Below are the code and all the weights of a small trained network. Each question names an input and a class and asks about switching units off, where a switched-off unit gives its printed mean instead of its output.

import numpy as np


def w(rows, s, z=0):
    codes = np.array(rows[::2]) - 128.0
    scale = np.full(codes.shape[1], s)
    scale[-1] = z or s
    return codes * scale


def f(y):
    return np.maximum(y, 0)


def log_softmax(a):
    a = a - a.max(-1, keepdims=True)
    return a - np.log(np.exp(a).sum(-1, keepdims=True))


def net(x, mask):
    res = np.array(x, float).reshape(1, 7) / 4 @ E
    y = f(res @ A[0][:, :-1].T + A[0][:, -1])
    res = res + np.where(mask, y, B[0][:, -1]) @ B[0][:, :-1]
    return log_softmax(res[-1] @ U[:, :-1].T + U[:, -1])


A, B = {}, {}
E = w([
[136,131,144,130,136,128,133,128,125,129,137],'x0',
[225,187,17,223,128,226,61,8,68,104,191],'x1',
[97,164,7,64,225,66,232,10,213,219,102],'x2',
[248,216,44,164,37,13,242,220,58,85,71],'x3',
[133,121,125,125,135,125,124,136,127,131,130],'x4',
[182,251,127,29,209,219,74,225,55,225,59],'x5',
[212,2,140,26,27,192,193,52,45,197,108],'x6',
],0.0041)
A[0] = w([
[133,208,135,53,204,187,78,193,66,211,82,69],'N0',
[114,28,135,173,71,90,160,72,157,71,183,66],'N1',
[248,233,15,155,10,2,246,219,48,52,67,100],'N2',
[41,56,193,115,184,213,65,47,177,154,196,47],'N3',
[149,123,205,171,59,177,61,195,65,66,156,77],'N4',
[165,20,120,62,50,183,127,75,51,166,123,252],'N5',
[150,119,95,167,70,41,199,129,129,77,121,104],'N6',
[92,40,160,171,102,60,151,98,170,76,190,154],'N7',
[149,121,210,177,58,169,51,203,58,54,138,79],'N8',
[99,163,22,90,207,104,193,38,171,222,118,70],'N9',
[88,54,150,191,71,86,144,73,187,67,170,71],'N10',
[142,121,187,162,77,170,59,206,65,66,128,72],'N11',
[164,203,167,35,186,205,78,220,50,209,41,65],'N12',
[102,155,37,85,196,102,189,56,174,213,106,54],'N13',
[39,66,208,21,155,26,203,195,206,156,78,198],'N14',
[102,56,140,191,84,91,161,72,169,65,170,53],'N15',
[182,127,14,200,119,225,57,16,100,97,227,208],'N16',
[90,56,135,183,85,80,153,83,158,54,167,42],'N17',
[20,250,143,240,229,55,52,217,239,23,174,243],'N18',
[36,78,172,124,188,198,57,51,183,163,174,125],'N19',
[144,168,34,85,176,66,207,88,169,169,80,72],'N20',
[243,206,18,223,127,200,82,11,56,103,197,167],'N21',
[154,40,177,52,83,112,198,112,116,169,118,145],'N22',
[174,9,152,46,56,168,182,67,70,178,117,113],'N23',
[93,74,226,77,85,92,130,220,129,105,109,138],'N24',
[68,84,179,119,179,210,56,92,165,169,164,46],'N25',
],0.0042,0.0035)
B[0] = w([
[232,223,39,50,167,197,164,152,210,156,223,176],'N0',
[221,210,45,59,200,189,158,162,193,137,220,160],'N1',
[49,4,238,244,221,225,235,211,55,217,77,228],'N2',
[89,29,202,226,179,200,218,195,57,198,100,174],'N3',
[200,56,197,189,56,43,59,33,220,202,211,165],'N4',
[159,130,67,92,222,38,49,122,42,34,41,201],'N5',
[143,106,106,147,207,219,213,197,105,181,163,164],'N6',
[178,211,73,53,161,180,166,167,169,101,185,173],'N7',
[198,63,194,184,74,62,40,27,221,211,198,169],'N8',
[209,56,232,194,38,34,24,41,210,187,175,188],'N9',
[199,202,64,74,185,198,188,174,190,145,221,160],'N10',
[205,53,194,189,81,66,49,35,222,210,215,162],'N11',
[227,227,27,47,185,219,196,173,225,159,237,185],'N12',
[211,60,220,206,53,38,19,35,230,195,182,177],'N13',
[43,203,214,54,13,104,130,139,188,54,83,218],'N14',
[217,204,48,62,189,192,190,176,195,173,221,155],'N15',
[19,219,213,37,27,92,140,181,165,36,57,208],'N16',
[223,188,46,71,200,213,188,165,209,184,230,152],'N17',
[185,101,25,110,242,32,24,93,6,28,33,254],'N18',
[92,49,189,206,180,158,188,207,62,143,81,186],'N19',
[169,39,231,224,75,78,63,51,198,206,180,175],'N20',
[18,196,244,28,14,127,171,200,155,56,58,212],'N21',
[119,153,62,81,187,67,73,132,54,28,61,172],'N22',
[191,79,43,140,227,43,46,88,47,72,80,181],'N23',
[68,179,218,78,13,85,115,96,196,107,91,171],'N24',
[100,48,172,209,188,209,227,201,72,185,107,160],'N25',
],0.0042,0.0086)
U = w([
[213,41,214,227,41,44,25,8,244,249,235,33],'0',
[217,237,14,34,205,239,215,195,215,184,251,29],'1',
[29,12,225,244,213,225,240,224,22,232,70,39],'2',
[122,152,155,102,148,96,106,135,126,80,90,254],'3',
[2,223,225,24,19,95,142,151,182,46,55,68],'4',
[171,100,23,122,245,25,19,84,10,30,44,41],'5',
],0.005,0.0043)

Each question gives the input, the list of numbers given to net, and the class t.
The units are the neurons (one row each of A and B). Each row of codes is followed by its name. A weight is (code - 128) times the scale printed after its matrix; where a second scale follows, it is the last column's (A, B and U).
mask holds one flag per neuron, in row order. A switched-off neuron (its flag False) gives its mean, the last column of its row in B, instead of its output. The means were averaged over made-up inputs and are rounded, as every weight is.
A unit's drop is (log p(t) with every unit on - log p(t) with that unit switched off) / (log p(t) with every unit on - log p(t) with every unit switched off).
The circuit of an input: a set's keep is (log p(t) with only the set's units on - log p(t) with every unit switched off) / (log p(t) with every unit on - log p(t) with every unit switched off). Starting from the 12 units with the biggest drops (on a tie, the unit counted first), units are removed one at a time, each time the one whose removal leaves the highest keep (on an exact tie, the one counted first), for as long as the keep stays at least 0.8.
circuit, biggest first: the units of the circuit, biggest drop first
k most important neurons: the k neurons with the biggest drops, biggest first
drop of u: that unit's drop, to one decimal
input [-2,-3,6,7,-5,6,8], class 5: circuit, biggest first -> N23
input [-5,7,1,-1,-2,-6,-6], class 4: 2 most important neurons -> N16; N21
input [-2,-4,-6,-1,6,-1,8], class 5: circuit, biggest first -> N5; N23
input [6,-1,3,-1,-3,7,3], class 1: 3 most important neurons -> N12; N0; N18
input [-3,1,7,-5,6,-3,-5], class 0: 2 most important neurons -> N9; N13
input [6,6,-8,-8,-4,4,-4], class 0: 2 most important neurons -> N4; N8
input [4,3,5,5,8,2,3], class 0: circuit, biggest first -> N20; N9
input [-7,-4,6,3,-4,-4,8], class 5: 3 most important neurons -> N22; N23; N5
input [-1,7,0,-7,-4,1,0], class 2: circuit, biggest first -> N3; N19
input [3,5,4,-3,-1,-3,6], class 5: 3 most important neurons -> N5; N23; N14
input [-7,0,0,-3,-5,8,-8], class 1: 3 most important neurons -> N12; N0; N5
input [-6,-3,-8,-3,4,-5,-7], class 0: 4 most important neurons -> N8; N4; N11; N5
input [-7,1,-7,-8,0,-2,5], class 2: 3 most important neurons -> N3; N25; N19
input [3,8,1,7,0,5,-1], class 4: circuit, biggest first -> N21
input [1,8,0,-4,-4,-1,0], class 4: circuit, biggest first -> N16; N21
input [2,-3,-1,1,-3,3,-7], class 5: 3 most important neurons -> N18; N21; N16
input [-1,5,-8,4,-3,-6,-4], class 0: 3 most important neurons -> N8; N4; N11
input [2,4,0,-8,7,1,4], class 2: drop of N3 -> 0.1
input [-1,3,-1,5,1,4,8], class 5: drop of N3 -> 0.1
input [-4,2,-5,7,7,-8,0], class 1: drop of N1 -> 0.1
input [6,-2,1,8,7,2,-8], class 2: circuit, biggest first -> N2
